Below is a small trained network, with its code and all its weights. Each question gives an input and a class and asks what happens when units are switched off, that is, made to give their printed mean instead of their output.

import numpy as np


def w(rows, s, z=0):
    codes = np.array(rows[::2]) - 128.0
    scale = np.full(codes.shape[1], s)
    scale[-1] = z or s
    return codes * scale


def f(y):
    return y / 2 * (1 + np.tanh(0.7978845608 * (y + 0.044715 * y**3)))


def log_softmax(a):
    a = a - a.max(-1, keepdims=True)
    return a - np.log(np.exp(a).sum(-1, keepdims=True))


def net(x, mask):
    res = np.array(x, float).reshape(1, 5) / 4 @ E
    y = f(res @ A[0][:, :-1].T + A[0][:, -1])
    res = res + np.where(mask, y, B[0][:, -1]) @ B[0][:, :-1]
    return log_softmax(res[-1] @ U[:, :-1].T + U[:, -1])


A, B = {}, {}
E = w([
[63,2,99,79,38,89,130],'x0',
[66,108,215,79,70,148,66],'x1',
[180,83,129,215,127,169,81],'x2',
[211,114,183,50,171,121,148],'x3',
[85,120,26,93,192,180,39],'x4',
],0.0098)
A[0] = w([
[111,89,94,149,110,210,110,88],'neuron 1',
[146,136,139,73,67,108,133,113],'neuron 2',
[74,126,167,110,44,86,163,111],'neuron 3',
[118,161,42,55,142,161,86,255],'neuron 4',
[188,165,151,128,90,199,30,166],'neuron 5',
[245,176,113,126,124,123,200,192],'neuron 6',
],0.012,0.0081)
B[0] = w([
[95,93,102,200,120,129,109,168],'neuron 1',
[41,95,176,65,150,164,192,163],'neuron 2',
[159,139,200,94,106,148,242,199],'neuron 3',
[170,106,155,98,129,65,101,247],'neuron 4',
[127,100,176,111,250,154,82,196],'neuron 5',
[201,244,79,181,114,39,201,228],'neuron 6',
],0.012,0.015)
U = w([
[127,169,9,121,83,130,153,96],'0',
[97,124,113,141,185,179,71,2],'1',
[133,170,57,73,109,101,151,77],'2',
[183,107,116,96,194,88,93,233],'3',
[94,91,38,189,77,101,110,118],'4',
[182,228,146,123,126,39,160,182],'5',
[72,85,108,110,71,135,155,63],'6',
[110,116,170,74,144,181,191,145],'7',
],0.012,0.0077)

Each question gives the input, the list of numbers given to net, and the class t.
The units are the neurons (one row each of A and B). Each row of codes is followed by its name. A weight is (code - 128) times the scale printed after its matrix; where a second scale follows, it is the last column's (A, B and U).
mask holds one flag per neuron, in row order. A switched-off neuron (its flag False) gives its mean, the last column of its row in B, instead of its output. The means were averaged over made-up inputs and are rounded, as every weight is.
A unit's drop is (log p(t) with every unit on - log p(t) with that unit switched off) / (log p(t) with every unit on - log p(t) with every unit switched off).
The circuit of an input: a set's keep is (log p(t) with only the set's units on - log p(t) with every unit switched off) / (log p(t) with every unit on - log p(t) with every unit switched off). Starting from all 6 units, units are removed one at a time, each time the one whose removal leaves the highest keep (on an exact tie, the one counted first), for as long as the keep stays at least 0.8.
units of the circuit, in order: the units of the circuit, biggest drop first
most important unit: the unit with the biggest drop
k most important neurons: the k neurons with the biggest drops, biggest first
drop when u is switched off: that unit's drop, to one decimal
input [-6,4,5,-6,6], class 1: 2 most important neurons : (neuron 6; neuron 1)
input [6,2,4,-5,-7], class 7: most important unit : neuron 3
input [0,4,6,-3,3], class 1: 3 most important neurons : (neuron 6; neuron 5; neuron 1)
input [1,6,1,-6,-1], class 7: 2 most important neurons : (neuron 6; neuron 3)
input [-4,7,2,3,-5], class 7: units of the circuit, in order : (neuron 5; neuron 4)
input [-2,4,-8,5,-3], class 7: 3 most important neurons : (neuron 2; neuron 4; neuron 3)
input [0,7,-6,0,6], class 3: units of the circuit, in order : (neuron 4; neuron 6)
input [6,-5,-5,2,1], class 2: units of the circuit, in order : (neuron 6; neuron 5)
input [4,0,3,-5,-2], class 6: 3 most important neurons : (neuron 6; neuron 3; neuron 5)
input [0,2,6,-6,0], class 1: units of the circuit, in order : (neuron 6; neuron 4)
input [1,-3,-5,-8,7], class 3: 2 most important neurons : (neuron 4; neuron 6)
input [6,-8,2,-2,8], class 4: 2 most important neurons : (neuron 1; neuron 5)
input [0,6,-5,1,7], class 3: 2 most important neurons : (neuron 4; neuron 6)
input [-8,-2,7,-4,5], class 3: most important unit : neuron 5
input [0,-8,-2,-5,6], class 3: 3 most important neurons : (neuron 4; neuron 6; neuron 3)
input [1,-3,5,-5,4], class 4: 2 most important neurons : (neuron 1; neuron 3)
input [6,-3,2,-4,-2], class 6: 3 most important neurons : (neuron 6; neuron 5; neuron 3)
input [-1,-2,-3,2,6], class 3: 3 most important neurons : (neuron 6; neuron 3; neuron 4)
input [-2,-1,2,-5,3], class 1: drop when neuron 5 is switched off : 0.0
input [7,-8,2,-7,-4], class 0: drop when neuron 5 is switched off : 0.3
input [-5,5,8,-5,-8], class 3: drop when neuron 3 is switched off : 0.1
input [4,-5,-1,-7,-2], class 0: most important neuron : (neuron 5)
